Below are the code and all the weights of a small trained network. Each question names an input and a class and asks about switching units off, where a switched-off unit gives its printed mean instead of its output.

import numpy as np


def w(rows, s, z=0):
    codes = np.array(rows[::2]) - 128.0
    scale = np.full(codes.shape[1], s)
    scale[-1] = z or s
    return codes * scale


def f(y):
    return np.maximum(y, 0)


def log_softmax(a):
    a = a - a.max(-1, keepdims=True)
    return a - np.log(np.exp(a).sum(-1, keepdims=True))


def net(x, mask):
    res = np.array(x, float).reshape(1, 5) / 4 @ E
    y = f(res @ A[0][:, :-1].T + A[0][:, -1])
    res = res + np.where(mask, y, B[0][:, -1]) @ B[0][:, :-1]
    return log_softmax(res[-1] @ U[:, :-1].T + U[:, -1])


A, B = {}, {}
E = w([
[130,125,129,132],'x0',
[129,126,126,123],'x1',
[253,135,234,236],'x2',
[213,32,130,24],'x3',
[16,37,248,153],'x4',
],0.0053)
A[0] = w([
[204,189,62,85,112],'neuron 0',
[33,35,217,135,59],'neuron 1',
[95,200,140,173,98],'neuron 2',
[183,183,20,91,107],'neuron 3',
[64,191,115,193,103],'neuron 4',
[181,65,98,79,123],'neuron 5',
[190,161,204,207,82],'neuron 6',
[63,22,197,145,69],'neuron 7',
[178,29,144,36,80],'neuron 8',
[195,141,214,178,86],'neuron 9',
[203,1,163,21,99],'neuron 10',
[228,124,162,200,150],'neuron 11',
[43,135,60,66,85],'neuron 12',
[90,74,222,113,108],'neuron 13',
[172,33,96,96,206],'neuron 14',
[63,218,128,203,88],'neuron 15',
[197,172,210,190,88],'neuron 16',
[46,174,82,106,101],'neuron 17',
[70,235,107,221,108],'neuron 18',
[94,115,187,106,187],'neuron 19',
[44,144,68,63,88],'neuron 20',
[42,241,135,172,88],'neuron 21',
[191,92,135,72,158],'neuron 22',
[78,75,212,124,95],'neuron 23',
[55,64,204,126,74],'neuron 24',
[47,97,29,103,81],'neuron 25',
[42,37,194,126,87],'neuron 26',
[198,43,113,91,120],'neuron 27',
[228,234,60,113,69],'neuron 28',
[246,166,221,202,83],'neuron 29',
[96,187,116,170,171],'neuron 30',
[173,175,88,115,255],'neuron 31',
[102,237,143,183,168],'neuron 32',
[69,156,52,63,89],'neuron 33',
[44,142,74,55,84],'neuron 34',
[194,211,65,93,62],'neuron 35',
],0.006,0.0071)
B[0] = w([
[115,163,105,175,180],'neuron 0',
[163,188,70,167,169],'neuron 1',
[167,143,149,94,147],'neuron 2',
[109,165,95,171,184],'neuron 3',
[185,161,165,84,156],'neuron 4',
[154,174,181,105,165],'neuron 5',
[158,80,103,111,161],'neuron 6',
[145,170,74,162,163],'neuron 7',
[176,178,155,108,160],'neuron 8',
[144,75,88,120,158],'neuron 9',
[161,178,154,104,183],'neuron 10',
[98,73,103,108,190],'neuron 11',
[159,66,102,111,167],'neuron 12',
[125,157,87,168,166],'neuron 13',
[100,154,187,111,218],'neuron 14',
[190,152,160,98,158],'neuron 15',
[159,65,98,110,163],'neuron 16',
[168,85,128,103,159],'neuron 17',
[173,151,171,95,172],'neuron 18',
[57,153,112,169,189],'neuron 19',
[161,62,100,108,167],'neuron 20',
[189,151,157,89,160],'neuron 21',
[124,143,165,109,181],'neuron 22',
[140,168,75,168,161],'neuron 23',
[153,153,83,161,159],'neuron 24',
[176,60,95,111,163],'neuron 25',
[154,188,66,185,171],'neuron 26',
[153,150,166,110,166],'neuron 27',
[114,164,64,183,175],'neuron 28',
[150,38,70,115,179],'neuron 29',
[123,150,185,73,178],'neuron 30',
[1,125,151,157,253],'neuron 31',
[127,137,177,91,186],'neuron 32',
[156,82,96,131,165],'neuron 33',
[157,75,103,111,166],'neuron 34',
[137,188,63,194,158],'neuron 35',
],0.0083,0.0074)
U = w([
[124,191,54,211,46],'0',
[162,6,83,89,89],'1',
[71,123,147,119,253],'2',
[178,186,193,52,38],'3',
[57,122,145,129,210],'4',
],0.011,0.0074)

Each question gives the input, the list of numbers given to net, and the class t.
The units are the neurons (one row each of A and B). Each row of codes is followed by its name. A weight is (code - 128) times the scale printed after its matrix; where a second scale follows, it is the last column's (A, B and U).
mask holds one flag per neuron, in row order. A switched-off neuron (its flag False) gives its mean, the last column of its row in B, instead of its output. The means were averaged over made-up inputs and are rounded, as every weight is.
A unit's drop is (log p(t) with every unit on - log p(t) with that unit switched off) / (log p(t) with every unit on - log p(t) with every unit switched off).
The circuit of an input: a set's keep is (log p(t) with only the set's units on - log p(t) with every unit switched off) / (log p(t) with every unit on - log p(t) with every unit switched off). Starting from the 12 units with the biggest drops (on a tie, the unit counted first), units are removed one at a time, each time the one whose removal leaves the highest keep (on an exact tie, the one counted first), for as long as the keep stays at least 0.8.
units of the circuit, in order: the units of the circuit, biggest drop first
top k neurons: the k neurons with the biggest drops, biggest first
drop of u: that unit's drop, to one decimal
input [4,-3,-2,6,2], class 3: units of the circuit, in order : (neuron 10; neuron 8; neuron 5)
input [5,-1,5,3,-2], class 1: units of the circuit, in order : (neuron 29; neuron 11)
input [2,7,0,8,-4], class 3: units of the circuit, in order : (neuron 10; neuron 5)
input [5,-6,8,5,-1], class 1: units of the circuit, in order : (neuron 29)
input [5,-7,-1,8,4], class 3: top 2 neurons : (neuron 10; neuron 8)
input [-1,1,3,8,3], class 3: units of the circuit, in order : (neuron 10; neuron 8)
input [-1,1,6,7,-8], class 0: top 2 neurons : (neuron 28; neuron 35)
input [-5,5,7,2,-6], class 1: top 3 neurons : (neuron 29; neuron 11; neuron 16)
input [4,-2,-4,-1,6], class 0: top 2 neurons : (neuron 26; neuron 1)
input [-2,3,-4,5,-8], class 0: drop of neuron 28 : 0.2
input [1,0,-6,-8,-2], class 3: drop of neuron 15 : 0.1
input [-3,-2,-3,-7,-6], class 3: drop of neuron 32 : 0.2
